Each row is followed by its class.
301  -204  365  256  74  207  -384  268  -433  -149  -234  29  454  -46  -542  102  -10  354  223  -25  -276  159  -34  281  121  431  249  -140  -227  115  113  156  255  33  188  -139  -31  -95  -261  -390  -80  -501  -148  197 -> J
492  125  -500  -211  -201  112  -101  325  381  -119  -152  -96  223  -370  422  338  -91  209  -402  -103  -22  -16  100  84  589  -193  -238  362  -13  410  -235  -303  -36  -331  341  296  -173  -197  -202  12  219  -288  -178  -192 -> F
208  -63  160  138  118  211  114  56  250  38  -122  186  -157  240  -15  135  138  -49  119  43  -47  128  9  72  -23  136  -57  -36  68  -115  -298  68  151  112  -224  -23  -83  -80  109  43  -84  -201  91  18 -> W
-277  64  -365  228  -275  899  -362  386  135  -522  199  -46  134  -352  505  -154  -127  156  -388  -492  -64  26  -298  300  184  101  134  154  -137  -221  -338  -249  -96  245  515  -149  -3  27  15  -240  -62  -47  -288  112 -> W
3  20  110  -198  64  211  -225  51  -64  35  76  -8  197  97  -33  -6  -54  18  65  14  -138  109  91  -46  39  101  -135  43  70  34  -217  -63  -286  -217  -213  -41  36  -18  -79  113  42  92  -187  156 -> T
42  80  220  2  12  673  -87  -163  -138  72  -91  474  260  -125  -387  -54  -83  -288  -741  159  -466  -356  -37  -40  -278  -1  22  -176  -381  68  98  144  74  221  45  -389  -195  56  -383  97  -51  178  -229  -27 -> G
-86  197  278  -3  127  315  -51  -66  68  101  38  42  -12  -118  232  129  -186  -72  -748  -251  49  -330  -264  254  52  9  41  50  130  223  -133  -17  52  273  221  81  -58  -189  -37  98  136  143  -62  9 -> G
313  24  149  -105  -170  25  -81  -164  311  62  40  -152  23  -19  -201  -10  70  -228  -221  84  -78  -82  -55  -16  35  184  -207  -8  198  159  -113  -55  -114  -152  77  23  -36  23  -207  6  11  11  112  35 -> Q
-19  157  108  32  229  299  -83  109  -169  -194  -105  36  253  41  59  -26  -259  122  22  -79  5  22  161  100  -109  -53  165  14  -68  119  -89  -96  93  143  201  -76  -82  -42  -48  -117  -152  -1  -154  -53 -> Q
205  50  27  -83  -142  -103  -140  -114  98  164  64  -110  130  18  -157  -45  -47  -236  -212  107  -33  -79  70  68  131  19  -179  -27  240  305  -56  -106  -90  -30  -16  -14  -119  50  -208  101  -87  -64  34  -31 -> W
-127  114  -109  -116  268  136  47  97  -116  -121  -94  -42  -13  -75  118  -99  -443  53  -45  -62  -231  -122  3  70  -84  -88  212  -174  -28  -24  93  -240  -41  100  215  99  54  -48  -5  -31  46  91  41  -25 -> F
14  17  347  -240  121  -244  -5  -25  -293  -72  -290  228  40  50  89  184  -63  175  -25  103  -178  60  -167  73  205  -16  161  -549  53  227  179  -78  262  117  71  187  28  -119  -212  -179  88  66  -216  -3 -> Z
6  77  87  165  28  380  -216  149  12  -28  241  -51  195  -103  -124  -97  -16  -175  -238  -81  185  -105  -85  174  -64  -272  -26  -103  249  146  -172  -147  -115  376  -170  -201  -280  17  -7  56  -222  -6  -114  62 -> F
178  208  379  62  49  147  78  82  10  158  112  80  -29  -77  -154  74  -191  90  -158  -161  -38  20  51  207  81  -95  229  -105  31  197  -99  -91  71  27  42  -148  -114  55  -167  32  -39  -88  -97  -55 -> W
160  -112  18  17  -30  -379  114  -115  203  146  -203  261  -233  45  -83  -82  -88  19  104  83  -413  -168  -9  -163  -15  -78  -325  -294  56  -14  -28  52  5  -144  32  14  -114  163  -296  183  27  174  221  -265 -> X
-445  -61  56  97  100  -799  -166  -69  -35  -219  264  -263  173  242  -288  -41  266  585  378  -211  550  239  96  159  124  -244  401  310  657  126  158  -291  -256  248  -707  182  223  289  39  181  -161  587  186  11 -> G
124  72  377  152  -82  413  274  -43  182  48  -94  238  100  -42  318  130  -42  -126  -479  -116  -50  -397  -283  215  -5  -265  60  95  44  177  -187  67  89  351  -19  159  -206  -141  -128  325  173  -182  7  -191 -> X
-66  -84  -410  242  215  209  -427  11  94  46  -11  99  276  76  -366  30  96  8  -439  281  -97  -394  -49  129  -358  357  -205  -86  -479  -93  3  30  -57  349  -266  -606  -233  37  -535  112  -114  207  45  -78 -> P
214  31  79  135  31  193  -220  121  -77  104  167  78  184  -110  -370  128  73  628  49  54  107  235  62  143  387  -307  260  37  -3  110  112  -66  -49  -141  43  -152  -197  -28  -72  -49  32  132  -58  -53 -> N
63  -30  -85  -84  -108  410  -228  39  -30  -322  19  -48  104  -99  7  33  -270  58  -112  -277  126  50  102  181  329  122  203  131  -111  -28  -38  -308  -197  -198  76  28  135  -302  -38  78  89  38  -157  68 -> Q
-94  99  -45  -5  212  243  39  -5  -66  -105  -126  57  57  95  96  167  -174  -15  103  88  -22  67  177  68  31  70  -202  129  -122  10  79  -130  -9  95  -48  124  -7  67  -112  -193  -112  -19  163  59 -> R
-129  -143  76  -225  58  -650  67  6  -221  -32  -272  183  -81  56  213  -91  -85  32  283  153  -342  31  -56  -46  -13  82  173  -246  165  31  139  -165  191  105  -111  152  23  -15  94  37  20  -59  32  -14 -> W
-192  -36  -232  12  227  322  -111  88  -62  -220  -42  66  250  -41  193  32  -203  123  -28  -94  240  -191  172  93  -102  -2  89  89  -37  3  -29  -156  53  88  178  39  15  -105  56  -145  -97  158  -109  56 -> N
72  67  -72  20  5  198  -46  168  -14  -284  -68  -94  -181  -1  37  60  -96  -333  -444  -100  65  54  -190  55  121  152  -56  4  79  -119  -97  -42  -186  235  -143  38  240  -133  124  115  43  -124  -13  92 -> Q
-219  46  -22  16  66  386  -56  137  237  -147  -197  94  2  -36  162  56  -72  -32  -248  -114  -22  52  -136  196  -103  36  71  68  -233  -190  -177  -191  87  101  -73  -133  15  -62  81  226  55  46  -213  23 -> Z
-137  70  -289  -10  -136  773  59  408  264  -171  -231  -173  166  -277  287  102  -316  -40  30  -112  45  -145  86  200  146  -245  -70  7  -232  -4  -97  -274  -186  62  17  178  140  -241  -85  152  129  -229  -266  -13 -> R
323  223  319  94  -179  244  100  -95  27  -18  -65  -9  -131  -184  -108  96  -45  91  -199  -107  94  119  47  44  181  -95  337  -141  36  231  75  108  92  171  156  -98  -161  -108  -185  -82  119  -152  222  -112 -> X
91  106  100  -24  344  394  -24  13  -221  -65  -10  76  233  55  -145  46  -197  -61  -88  37  -315  -112  87  -45  -180  -145  131  -183  1  64  45  -7  -72  252  -133  -29  -92  -30  -160  -49  -45  -104  11  96 -> N
105  2  -126  -29  -256  291  -55  -190  325  0  5  -30  215  -52  43  -59  -8  -29  -128  83  198  -217  -59  17  168  25  -181  136  2  -21  13  -175  -22  -230  273  5  -91  51  -35  57  -86  100  6  -68 -> F
129  72  -135  -94  460  14  -239  -120  -314  8  148  -23  189  154  -424  -12  -262  -165  -95  120  -79  151  128  -187  -185  -127  257  -76  134  -30  78  -68  -340  77  -458  -167  -189  25  6  -8  -48  106  7  129 -> P
266  81  199  202  172  -12  -93  10  12  156  94  2  -24  1  -299  -4  8  -103  -330  -135  -50  24  4  109  98  -112  198  -30  79  208  -85  144  31  114  -192  -189  -267  -22  -75  71  3  -217  81  -60 -> P
-88  28  36  45  151  387  -60  -161  -228  -87  -11  96  139  -60  -57  130  -237  -66  -161  44  -95  -168  -101  117  -299  235  18  -82  -117  24  -58  -71  -71  260  44  37  -66  -26  -214  -154  10  -49  -89  -2 -> E
22  -127  13  35  -193  -419  -187  17  25  -26  -102  -120  -61  -237  52  -43  -108  -384  -48  29  232  -164  -191  340  237  275  -117  30  27  97  -32  -310  -136  44  222  40  -121  -176  60  125  -56  -258  23  -51 -> F
-9  11  109  -106  74  108  -90  314  106  -118  -135  57  -106  -52  218  55  -135  225  -269  -68  -288  35  -191  159  94  108  99  -268  -70  -67  -110  -37  26  100  -34  -13  69  -128  -48  -66  118  89  -76  53 -> Q
-306  -332  53  -113  132  -556  76  21  -440  -99  -151  162  -47  8  238  303  -148  -97  294  221  115  -79  -204  26  -42  399  75  -27  109  62  56  -222  -122  264  162  18  119  -67  55  -66  91  -269  255  143 -> J
-81  -53  86  -228  -58  -230  25  91  -378  109  -297  469  -204  -162  124  88  -68  -100  6  -72  -404  -195  150  228  -395  118  177  -116  -93  11  -182  -32  32  242  -310  -36  -95  34  -209  476  325  -214  -27  -197 -> F
-2  -56  247  183  -87  617  -124  -312  -470  43  -20  355  -43  -6  203  -64  142  95  -56  -215  -445  -167  -170  139  -137  400  -98  147  90  -146  8  392  136  207  -101  129  -133  -74  -182  -3  308  55  84  67 -> E
506  -1  349  -104  84  116  -76  -167  -7  83  182  197  90  135  -525  103  32  241  -229  69  -156  -27  -17  38  -26  12  161  -189  53  148  28  -87  -45  -70  -184  74  -129  155  -415  -26  -46  -123  71  -147 -> R
52  114  -167  74  -205  -463  202  -398  299  104  -38  -27  -199  -79  64  191  0  -229  -245  2  -6  -186  14  23  46  -82  -192  -31  74  205  -126  -81  22  -20  -75  57  -13  45  -47  191  7  -267  47  -281 -> G
282  217  371  77  108  192  -63  -13  -5  155  135  69  49  74  -423  106  17  241  -99  -13  16  107  64  93  193  -190  158  51  135  198  -48  11  -99  -80  -124  44  -120  120  -112  -67  0  -99  63  -60 -> Q
-92  287  322  -118  259  609  -127  54  46  160  120  -121  107  95  -312  -136  -234  191  -333  -106  1  42  156  -56  104  -351  326  82  45  216  134  -7  102  -81  115  -153  52  122  -14  -150  64  372  82  100 -> P
190  124  -68  166  216  266  119  -232  70  6  310  -84  -108  101  -347  46  130  216  145  121  -110  -18  -9  -13  -12  -157  58  -249  118  -30  -31  -71  -144  62  -78  -33  -35  91  -269  -26  -6  105  143  -145 -> E
-98  56  -56  -56  215  362  -93  -83  -115  -75  11  -61  119  9  51  4  -253  -155  -166  -89  19  -46  171  45  -221  -39  106  19  50  107  -31  -79  -109  219  131  -26  -47  -71  -85  -6  -2  5  76  62 -> R
278  100  -90  -262  25  -604  321  -142  440  72  117  -81  -146  79  257  60  -51  -202  -195  277  -229  -283  -11  -102  247  60  85  -140  253  231  79  -110  55  53  64  153  36  -104  10  -96  -169  170  299  -117 -> X
-248  375  650  155  -121  382  -100  105  301  -269  -258  -116  -16  52  234  115  -189  216  -364  -375  65  -192  -292  362  215  -28  10  -28  -4  -82  -89  -25  300  122  315  85  212  22  131  -150  85  391  30  137 -> E
14  -126  284  -299  195  -40  27  -176  -322  65  89  -288  95  -13  -52  79  -215  -139  -339  228  132  176  49  1  38  -232  29  -170  328  287  37  23  -328  42  -126  142  170  -19  168  85  24  -170  -185  -65 -> N
177  281  366  64  -48  433  168  -118  151  -70  16  71  130  156  111  154  68  181  -272  -159  -177  -181  -243  99  180  -182  65  52  27  95  -106  169  366  197  0  96  7  -2  -178  28  150  202  -46  -98 -> T
-79  243  -521  -50  390  -162  -486  365  -209  21  -22  -120  183  -150  -266  -144  -174  102  -351  -84  -104  199  116  -17  228  -119  -49  -203  -68  56  -69  -102  -304  -112  -56  -63  -202  -4  28  139  10  -83  -43  186 -> X
-58  74  -201  35  255  -65  193  101  -7  -130  176  -146  17  -252  72  -45  -61  32  -111  -353  178  -255  7  429  314  -146  247  339  81  276  -75  -353  -86  168  -4  418  -123  -91  -193  295  191  -68  142  -214 -> F
-127  -107  290  -104  261  -200  -170  166  -412  0  82  -138  138  51  15  75  -4  -471  -136  -52  160  42  -7  179  -65  562  -46  181  224  211  -31  106  -251  303  -119  45  144  -99  -38  -99  -111  -67  -67  338 -> Z
135  -101  118  29  129  35  16  -40  127  9  5  82  -11  214  -359  105  96  252  176  16  148  199  18  3  125  84  46  6  -107  7  -131  -34  52  -173  151  16  -24  90  -157  -55  -13  -34  184  -71 -> Q
-79  -175  249  -10  -305  -325  -178  -104  -44  154  -35  364  -121  224  -40  222  50  -208  -139  151  -99  -225  -364  -138  266  -586  -512  -158  -68  69  -36  1  211  159  -156  -216  -68  76  -64  142  99  146  -93  -192 -> G
247  183  181  319  21  -72  3  -53  291  -231  4  -51  78  108  -303  30  30  78  39  -281  305  8  17  77  0  -504  481  36  243  90  -80  -110  109  310  -252  -6  -90  84  52  25  -161  -169  -42  -243 -> R
-69  -315  -192  -304  152  -202  10  84  -263  -120  99  -8  172  -43  178  238  -47  149  -111  171  145  -20  98  76  43  247  325  109  6  1  129  -35  -147  38  -115  -9  287  -117  -68  80  90  168  -181  25 -> T
54  36  -103  -134  -20  383  172  -11  99  -53  -83  100  50  137  61  -51  -171  17  -142  28  -90  139  127  -34  -72  53  49  -11  -147  -9  -67  -53  103  -126  -299  -100  89  20  -62  85  2  -41  -73  -29 -> J
-94  -125  71  -235  35  -420  -10  34  -370  -67  31  -26  26  84  50  63  -128  99  48  210  7  52  -63  68  35  360  115  -168  62  87  101  -139  -104  4  -37  54  203  -86  12  -50  0  118  9  70 -> P
235  -23  29  -157  -107  -366  -68  28  -165  -101  112  -251  224  57  0  -14  202  -62  89  121  28  -171  11  91  152  -105  -251  -92  214  106  138  -74  -63  -136  20  212  -16  68  -192  54  43  -4  185  106 -> J
63  30  21  -62  -72  48  41  -442  166  102  44  -91  -88  43  -47  -152  4  -352  -429  130  -13  -51  -66  -154  -172  102  -498  86  -5  51  13  -21  -68  -354  68  191  72  141  -34  -77  23  -24  74  51 -> X
-136  -37  -139  -136  -151  685  95  -112  -1  -116  -21  70  118  21  -78  9  -219  -86  -76  -186  -38  100  183  71  8  -245  71  72  -281  -79  43  -166  94  72  66  51  21  66  -120  269  -79  -5  15  -113 -> F
-11  -80  184  -229  69  -145  -209  148  -570  143  205  -62  108  -95  -117  105  -18  -80  5  180  -20  103  -13  91  34  294  129  -36  196  184  54  35  -297  97  269  -9  120  -21  -89  -149  72  -28  32  293 -> X
186  80  74  -37  25  -5  59  220  -41  96  180  -31  -112  38  -315  19  37  -8  77  95  237  165  131  215  340  -294  246  76  -9  178  69  -130  -156  123  -349  197  -160  11  -69  40  -66  -112  180  -211 -> P
63  195  20  181  121  429  -70  -104  103  -187  82  -132  280  -102  -4  -111  -171  -30  -98  -104  -70  -99  -24  8  -55  22  32  84  80  78  -51  -141  -158  -14  169  -71  -75  -37  -172  -93  -97  123  -144  82 -> T
25  194  542  165  -21  457  177  -84  143  149  -90  241  -60  11  -37  65  -234  -256  -646  -207  43  -294  -196  248  -94  -36  185  88  46  219  -106  188  291  239  12  43  4  -1  15  -40  91  -1  -126  -92 -> Z
-127  1  -129  -35  30  413  -243  194  -14  -220  81  -213  187  -59  28  -137  -162  -299  2  -146  33  87  -31  4  66  141  106  116  130  -25  -230  -52  -254  207  -127  -152  18  -79  44  24  -16  -15  -90  207 -> T
-35  170  21  89  361  192  -124  115  98  -120  -30  -68  244  26  -246  -47  -188  80  -25  -7  -196  -29  -52  -10  43  -129  1  -47  20  -8  -156  -147  -96  -4  -115  -107  -71  46  22  -42  -82  126  -155  86 -> G
278  53  253  46  18  261  74  -65  263  152  92  -50  -15  9  -167  100  -172  -36  -169  9  88  84  -71  38  171  -51  277  110  57  210  -47  -40  10  98  -153  -44  -128  -152  22  -119  -76  -258  14  -106 -> G
-118  -156  15  -271  111  -477  -103  -25  -448  -59  119  -57  26  18  98  7  -32  111  -29  194  -155  -38  -65  -42  -57  194  82  -186  267  122  156  -83  -1  96  60  109  88  7  44  -89  66  38  195  138 -> E
5  221  199  149  3  616  97  -33  70  -120  78  82  79  -41  213  73  -61  47  -463  -298  26  -170  -241  269  141  -11  119  189  26  97  -136  8  116  181  8  49  -40  -9  -179  37  205  55  -85  -36 -> Z
34  165  -5  11  358  146  49  -69  -22  -200  -57  173  12  167  -52  16  -235  58  -157  -48  -152  -66  235  -30  -8  -340  177  -58  -90  45  16  -127  35  36  -106  8  -106  5  -58  -54  -27  60  157  -91 -> G
74  -222  209  37  -55  273  -334  -57  -422  -179  150  48  102  -140  -113  -32  12  -71  -296  -307  -134  40  -180  314  260  84  219  27  20  118  -11  133  55  342  86  -9  -297  -288  -127  -32  241  97  150  131 -> F
-142  -209  -214  -70  -105  142  -77  -174  -115  -11  -191  425  101  162  35  137  157  7  167  244  72  -17  -54  -91  -87  -29  -50  172  -175  -186  -102  -235  -4  -12  -154  -227  -103  -2  47  455  137  -185  24  -85 -> J
-5  -250  226  -225  36  -215  59  -232  -353  93  26  97  69  173  119  92  21  157  72  127  -107  53  -26  -20  -158  405  4  26  182  38  19  9  -14  -252  6  85  239  22  -32  88  123  36  -56  93 -> P
-199  -262  89  -382  -37  -331  -226  142  -500  -170  61  -278  81  -59  274  26  -100  184  86  174  293  121  -51  78  196  217  107  -146  46  41  241  -20  -68  193  199  -12  102  -107  66  -155  -16  263  36  -10 -> P
78  103  -176  -10  -36  197  0  158  229  -99  -62  -80  121  -74  178  272  -315  -207  -402  -148  111  -85  73  139  49  -160  185  68  -69  119  -128  -109  -52  222  -103  -119  84  -73  -46  68  -26  -286  -198  -67 -> R
-53  27  -29  -25  193  388  -264  120  -191  -216  -7  39  251  -19  -119  46  -142  162  -43  -68  -59  -68  193  169  -8  92  62  -10  -158  37  -40  -47  77  82  61  -21  -65  -61  -176  -131  -27  164  -24  86 -> T
92  363  -89  70  296  60  86  114  -31  -125  -198  122  100  182  -58  75  -330  -46  119  -25  -158  -6  251  61  205  -414  27  21  -99  -28  84  -193  5  -143  -155  142  -91  15  34  84  -28  -11  41  -20 -> Z
184  -100  -86  -58  -231  -72  -156  -263  54  83  -8  -34  -38  -46  14  -29  -29  -222  -116  85  16  -81  -147  -93  -43  292  -181  -50  161  84  6  -65  -94  0  196  -52  -84  -98  -135  36  54  -122  143  4 -> R
-112  57  -13  -30  202  238  41  -1  -31  -133  -136  -36  112  30  75  2  -301  -163  -31  -29  24  -74  116  57  -26  -169  52  -24  -28  79  14  -129  4  144  93  32  -17  11  -27  -96  -52  -8  36  -9 -> F
203  51  -35  -61  267  50  -101  114  227  -33  -193  48  119  258  -302  199  -135  219  -43  73  292  284  218  240  194  14  245  -89  5  216  -56  -175  163  174  -533  -109  -75  -49  -306  5  -115  152  -23  -114 -> R
443  112  353  71  234  122  -10  254  88  82  87  -44  -35  20  -339  147  -85  315  -80  64  15  128  49  69  260  -39  -62  -1  101  174  10  -70  -107  -210  41  75  -59  79  -211  -163  -75  -42  115  -47 -> E
-153  87  69  -2  43  315  16  268  82  -9  40  -125  -192  -6  252  8  6  -139  -118  -228  -17  0  -45  102  -29  112  -45  187  -84  -136  -142  -22  -183  170  -63  -102  290  -132  66  235  73  -32  -47  104 -> N
34  289  374  210  -58  277  79  0  70  14  -214  263  -97  25  -63  -217  18  82  -178  -145  139  224  -64  115  2  -240  114  -211  45  -30  -168  77  269  2  -34  -165  -96  93  249  108  -146  95  -376  -158 -> F
26  -116  127  -256  -261  33  50  24  -58  -159  -95  17  99  -78  206  137  -103  64  -25  39  97  15  -69  96  44  382  144  -111  73  68  -14  -12  211  34  212  111  154  -140  21  -212  18  130  -93  107 -> Q
-33  -166  257  -165  -223  -862  8  -38  -363  -234  -95  -195  27  -275  -260  198  -269  -150  235  -19  -70  78  116  32  221  227  -78  -11  152  245  4  -154  -92  20  14  -12  229  58  61  57  -78  3  -184  -105 -> W
-22  -153  222  -211  51  -173  -66  81  -252  0  -71  7  57  -7  90  168  -76  53  14  186  -60  30  -96  82  49  355  -52  -144  120  92  110  -59  -45  -7  144  41  160  -112  -70  -82  39  115  -58  163 -> Z
314  -27  -8  -57  -285  83  -169  -329  251  11  73  -192  83  18  -234  -108  47  -436  -206  -23  2  35  18  -92  38  -64  -245  47  313  76  -58  -59  -125  -179  187  20  26  213  -99  104  -163  -142  -33  -45 -> R
146  88  160  110  91  165  130  33  33  -76  -40  176  70  -19  -9  107  -91  182  -479  -248  -47  -109  -89  241  198  65  6  54  -54  129  -162  86  132  26  -11  271  -124  -28  -122  41  109  -6  3  -90 -> W
-158  63  -170  -18  10  177  -82  184  -32  -163  -38  40  65  -79  71  27  -193  82  -129  -67  -16  65  24  176  67  139  25  97  -172  -75  -154  -188  -98  -63  -39  -10  85  -78  61  185  22  39  -143  38 -> T
59  191  115  142  193  460  46  -10  112  -162  -49  -60  233  -42  -87  7  -156  216  -137  -82  -202  -81  -84  73  -46  -106  61  -32  -53  162  -40  -73  42  103  142  163  5  8  -215  -290  -3  44  -109  -28 -> N
170  -33  360  71  341  0  -477  -66  -264  153  -110  308  20  168  -489  309  71  164  -349  150  40  170  170  379  57  -145  137  -180  233  421  -89  9  127  189  -105  72  -384  -154  -134  -237  110  -12  289  151 -> G
-225  28  -87  76  -37  247  77  214  19  -97  -260  60  -38  -48  156  0  -285  -80  -151  -88  122  -4  8  171  -28  42  82  97  -223  -61  -121  -95  106  41  22  -110  129  -27  131  196  56  -99  -128  -85 -> P
-28  68  202  -240  -88  -180  -30  126  -440  -32  58  -15  173  -39  39  18  -57  33  -112  17  30  101  -76  25  36  100  248  -180  143  145  71  113  -41  132  76  -4  118  98  -99  -130  39  41  -146  123 -> G
199  36  155  -31  152  -26  -67  -4  -4  -107  50  27  -152  88  -255  149  18  28  45  62  88  49  33  9  213  -261  96  -81  -38  78  -34  -114  44  71  47  -22  -27  -13  -105  -58  25  16  82  -179 -> T
-125  259  92  -98  74  470  80  93  -153  -242  -101  -61  192  59  79  -16  -496  329  175  -149  -12  15  254  81  54  -314  140  -162  -133  138  25  -167  290  74  323  162  81  40  18  -219  -152  54  -78  -168 -> R
